Here is a tiny trained network, its code and every weight. The questions are about switching its units off for an input and a target symbol, where a switched-off unit gives its printed mean instead of its output.

import numpy as np


def w(rows, s, z=0):
    codes = np.array(rows[::2]) - 128.0
    scale = np.full(codes.shape[1], s)
    scale[-1] = z or s
    return codes * scale


def norm(h):
    return h / np.sqrt((h * h).mean(-1, keepdims=True) + 1e-5)


def f(y):
    return y / 2 * (1 + np.tanh(0.7978845608 * (y + 0.044715 * y**3)))


def softmax(a):
    e = np.exp(a - a.max(-1, keepdims=True))
    return e / e.sum(-1, keepdims=True)


def log_softmax(a):
    a = a - a.max(-1, keepdims=True)
    return a - np.log(np.exp(a).sum(-1, keepdims=True))


def net(x, mask):
    ids = ['γδεηθλμπστψ'.index(c) for c in x.split()]
    T = len(ids)
    res = E[ids] + P[:T]
    u = 0
    for l in range(2):
        r = norm(res)
        for j in range(3):
            rows = slice(3 * j, 3 * j + 3)
            q, k, v = (r @ M[l][rows].T for M in (Q, K, V))
            z = softmax(np.where(np.tri(T) > 0, q @ k.T / 3**0.5, -1e9)) @ v
            o = O[l][rows]
            res = res + np.where(mask[u + j], z, o[:, -1]) @ o[:, :-1]
        u += 3
        y = f(norm(res) @ A[l][:, :-1].T + A[l][:, -1])
        res = res + np.where(mask[u : u + 8], y, B[l][:, -1]) @ B[l][:, :-1]
        u += 8
    return log_softmax(norm(res)[-1] @ U[:, :-1].T + U[:, -1])


Q, K, V, O, A, B = {}, {}, {}, {}, {}, {}
E = w([
[105,94,121,86,62],'γ',
[105,85,181,97,177],'δ',
[98,62,116,154,111],'ε',
[142,109,152,206,71],'η',
[205,148,102,109,166],'θ',
[89,162,151,236,179],'λ',
[165,86,60,64,6],'μ',
[149,122,115,128,216],'π',
[169,138,118,142,178],'σ',
[149,143,205,130,49],'τ',
[123,102,160,113,188],'ψ',
],0.022)
P = w([
[103,166,124,165,143],'0',
[121,180,101,225,85],'1',
[139,81,173,133,202],'2',
[131,96,168,118,204],'3',
[254,120,128,225,234],'4',
[238,98,159,160,243],'5',
[60,231,92,171,98],'6',
[83,203,108,198,98],'7',
],0.0052)
Q[0] = w([
[66,145,233,101,125],'L0H1',
[208,189,134,115,133],'L0H1',
[58,117,117,101,139],'L0H1',
[183,133,141,1,168],'L0H2',
[4,172,141,75,127],'L0H2',
[206,112,140,193,41],'L0H2',
[167,65,115,145,110],'L0H3',
[165,107,40,136,103],'L0H3',
[164,244,169,119,41],'L0H3',
],0.0079)
K[0] = w([
[178,208,64,117,80],'L0H1',
[201,135,165,140,43],'L0H1',
[179,129,126,190,60],'L0H1',
[168,135,116,144,84],'L0H2',
[97,254,146,137,82],'L0H2',
[81,64,136,86,243],'L0H2',
[20,102,152,60,119],'L0H3',
[150,72,117,120,116],'L0H3',
[136,236,194,57,130],'L0H3',
],0.0089)
V[0] = w([
[164,161,76,141,153],'L0H1',
[217,159,110,40,75],'L0H1',
[151,137,189,39,94],'L0H1',
[131,103,85,135,63],'L0H2',
[153,185,106,43,138],'L0H2',
[126,105,136,157,221],'L0H2',
[91,84,1,74,110],'L0H3',
[53,172,109,99,170],'L0H3',
[110,7,148,129,205],'L0H3',
],0.011)
O[0] = w([
[126,138,123,163,113,91],'L0H1',
[184,70,127,201,102,55],'L0H1',
[200,68,145,119,94,79],'L0H1',
[95,129,88,176,106,150],'L0H2',
[249,178,104,180,133,11],'L0H2',
[80,235,143,98,135,188],'L0H2',
[136,199,37,148,95,165],'L0H3',
[208,179,128,179,255,20],'L0H3',
[124,86,15,106,169,254],'L0H3',
],0.0094,0.0049)
A[0] = w([
[26,130,175,198,103,110],'L0N1',
[131,209,176,124,98,46],'L0N2',
[233,180,131,96,139,28],'L0N3',
[204,155,210,94,132,106],'L0N4',
[120,159,35,113,209,81],'L0N5',
[66,71,182,76,147,3],'L0N6',
[83,73,77,2,35,103],'L0N7',
[152,137,170,158,184,142],'L0N8',
],0.0082,0.0035)
B[0] = w([
[68,113,99,124,220,168],'L0N1',
[155,1,75,93,139,125],'L0N2',
[71,177,127,85,128,126],'L0N3',
[92,114,123,61,117,135],'L0N4',
[126,47,162,164,90,180],'L0N5',
[173,103,78,193,141,149],'L0N6',
[130,178,134,69,17,254],'L0N7',
[87,215,141,179,98,128],'L0N8',
],0.0079,0.0075)
Q[1] = w([
[224,126,219,109,146],'L1H1',
[43,102,132,128,108],'L1H1',
[65,113,108,165,165],'L1H1',
[201,113,148,104,102],'L1H2',
[212,121,105,222,192],'L1H2',
[83,62,184,115,51],'L1H2',
[159,182,135,158,155],'L1H3',
[89,118,177,86,107],'L1H3',
[150,245,90,144,112],'L1H3',
],0.012)
K[1] = w([
[171,116,207,206,134],'L1H1',
[62,75,63,51,124],'L1H1',
[168,127,164,73,4],'L1H1',
[255,137,169,59,120],'L1H2',
[177,90,139,252,108],'L1H2',
[145,17,179,41,79],'L1H2',
[166,111,117,195,173],'L1H3',
[170,97,107,113,129],'L1H3',
[109,81,64,133,195],'L1H3',
],0.0099)
V[1] = w([
[126,115,125,178,193],'L1H1',
[167,196,156,180,158],'L1H1',
[132,184,175,91,194],'L1H1',
[2,164,114,74,134],'L1H2',
[74,19,166,215,95],'L1H2',
[121,59,124,105,175],'L1H2',
[194,217,16,100,166],'L1H3',
[107,213,170,91,56],'L1H3',
[149,122,64,190,140],'L1H3',
],0.0081)
O[1] = w([
[158,133,117,3,94,79],'L1H1',
[139,156,151,140,78,29],'L1H1',
[182,160,193,106,110,80],'L1H1',
[181,119,125,89,227,254],'L1H2',
[74,168,178,139,192,138],'L1H2',
[170,89,146,169,178,139],'L1H2',
[190,226,4,212,69,96],'L1H3',
[81,152,146,171,75,177],'L1H3',
[173,182,110,101,184,96],'L1H3',
],0.0071,0.0067)
A[1] = w([
[82,79,164,102,234,143],'L1N1',
[151,99,171,54,111,252],'L1N2',
[101,106,1,90,140,119],'L1N3',
[84,107,111,152,156,232],'L1N4',
[34,143,140,99,138,106],'L1N5',
[200,161,106,80,61,39],'L1N6',
[46,133,150,176,124,17],'L1N7',
[216,103,81,187,145,172],'L1N8',
],0.0096,0.0021)
B[1] = w([
[167,152,78,255,106,250],'L1N1',
[181,86,214,101,133,181],'L1N2',
[128,135,81,15,43,254],'L1N3',
[159,181,124,190,129,195],'L1N4',
[168,20,58,193,87,210],'L1N5',
[233,213,164,195,28,167],'L1N6',
[166,217,75,128,155,153],'L1N7',
[129,175,97,173,37,146],'L1N8',
],0.0072,0.007)
U = w([
[165,123,86,159,68,53],'γ',
[207,109,112,118,173,84],'δ',
[34,90,2,63,128,70],'ε',
[103,80,136,131,126,125],'η',
[196,181,115,195,98,169],'θ',
[46,224,151,151,190,206],'λ',
[172,115,77,212,57,103],'μ',
[162,234,92,110,165,4],'π',
[132,246,157,119,144,99],'σ',
[117,65,225,133,97,203],'τ',
[157,176,119,90,177,69],'ψ',
],0.0096,0.0035)

Each question gives the input, a string of symbols that net reads in full, and the target symbol t.
The units are the heads (3 rows each of Q, K, V and O) and the neurons (one row each of A and B). Each row of codes is followed by its name. A weight is (code - 128) times the scale printed after its matrix; where a second scale follows, it is the last column's (O, A, B and U).
mask holds one flag per unit, layer by layer, with each layer's heads first. A switched-off unit (its flag False) gives its mean, the last column of its rows in O or B, instead of its output. The means were averaged over made-up inputs and are rounded, as every weight is.
A unit's drop is (log p(t) with every unit on - log p(t) with that unit switched off) / (log p(t) with every unit on - log p(t) with every unit switched off).
The circuit of an input: a set's keep is (log p(t) with only the set's units on - log p(t) with every unit switched off) / (log p(t) with every unit on - log p(t) with every unit switched off). Starting from the 12 units with the biggest drops (on a tie, the unit counted first), units are removed one at a time, each time the one whose removal leaves the highest keep (on an exact tie, the one counted first), for as long as the keep stays at least 0.8.
units of the circuit, in order: the units of the circuit, biggest drop first
k most important neurons of layer l: the k neurons of layer l with the biggest drops, biggest first
heads that matter: for each layer, one digit per head in row order, 1 if its drop is at least 0.15 and else 0, layers parted by /
drop when u is switched off: that unit's drop, to one decimal
input μ τ γ, target τ: units of the circuit, in order	[L0H1; L1H3]
input η ε η γ τ η τ, target τ: heads that matter	001 / 000
input μ η μ ε ε θ, target ε: heads that matter	011 / 100
input μ μ ψ θ λ τ γ δ, target τ: heads that matter	111 / 001
input μ μ ψ, target μ: units of the circuit, in order	[L0H2]
input θ μ μ τ π θ ε σ, target θ: units of the circuit, in order	[L0H2; L0H3]
input λ τ π η τ π ψ γ, target τ: units of the circuit, in order	[L0H3; L1H3]
input θ τ ψ, target τ: units of the circuit, in order	[L0H3; L1H3]
input μ τ η θ, target τ: units of the circuit, in order	[L0H3; L1H3]
input θ σ θ, target θ: heads that matter	010 / 000
input δ μ η τ ψ, target τ: heads that matter	101 / 001
input ε θ μ δ, target μ: heads that matter	000 / 000
input ε μ ε δ σ, target ε: heads that matter	111 / 000
input γ ε μ μ ψ π, target μ: heads that matter	000 / 000
input θ μ θ, target θ: heads that matter	000 / 000
input μ τ θ, target μ: heads that matter	110 / 010
input μ γ γ, target μ: heads that matter	111 / 000
input λ τ γ σ, target τ: most important neuron of layer 0	[L0N1]
input ε ε η, target ε: drop when L0H3 is switched off	0.1
input τ τ η, target τ: drop when L0H3 is switched off	0.6
input σ θ π, target θ: drop when L0H3 is switched off	0.0
input τ θ η, target τ: drop when L0H3 is switched off	1.2
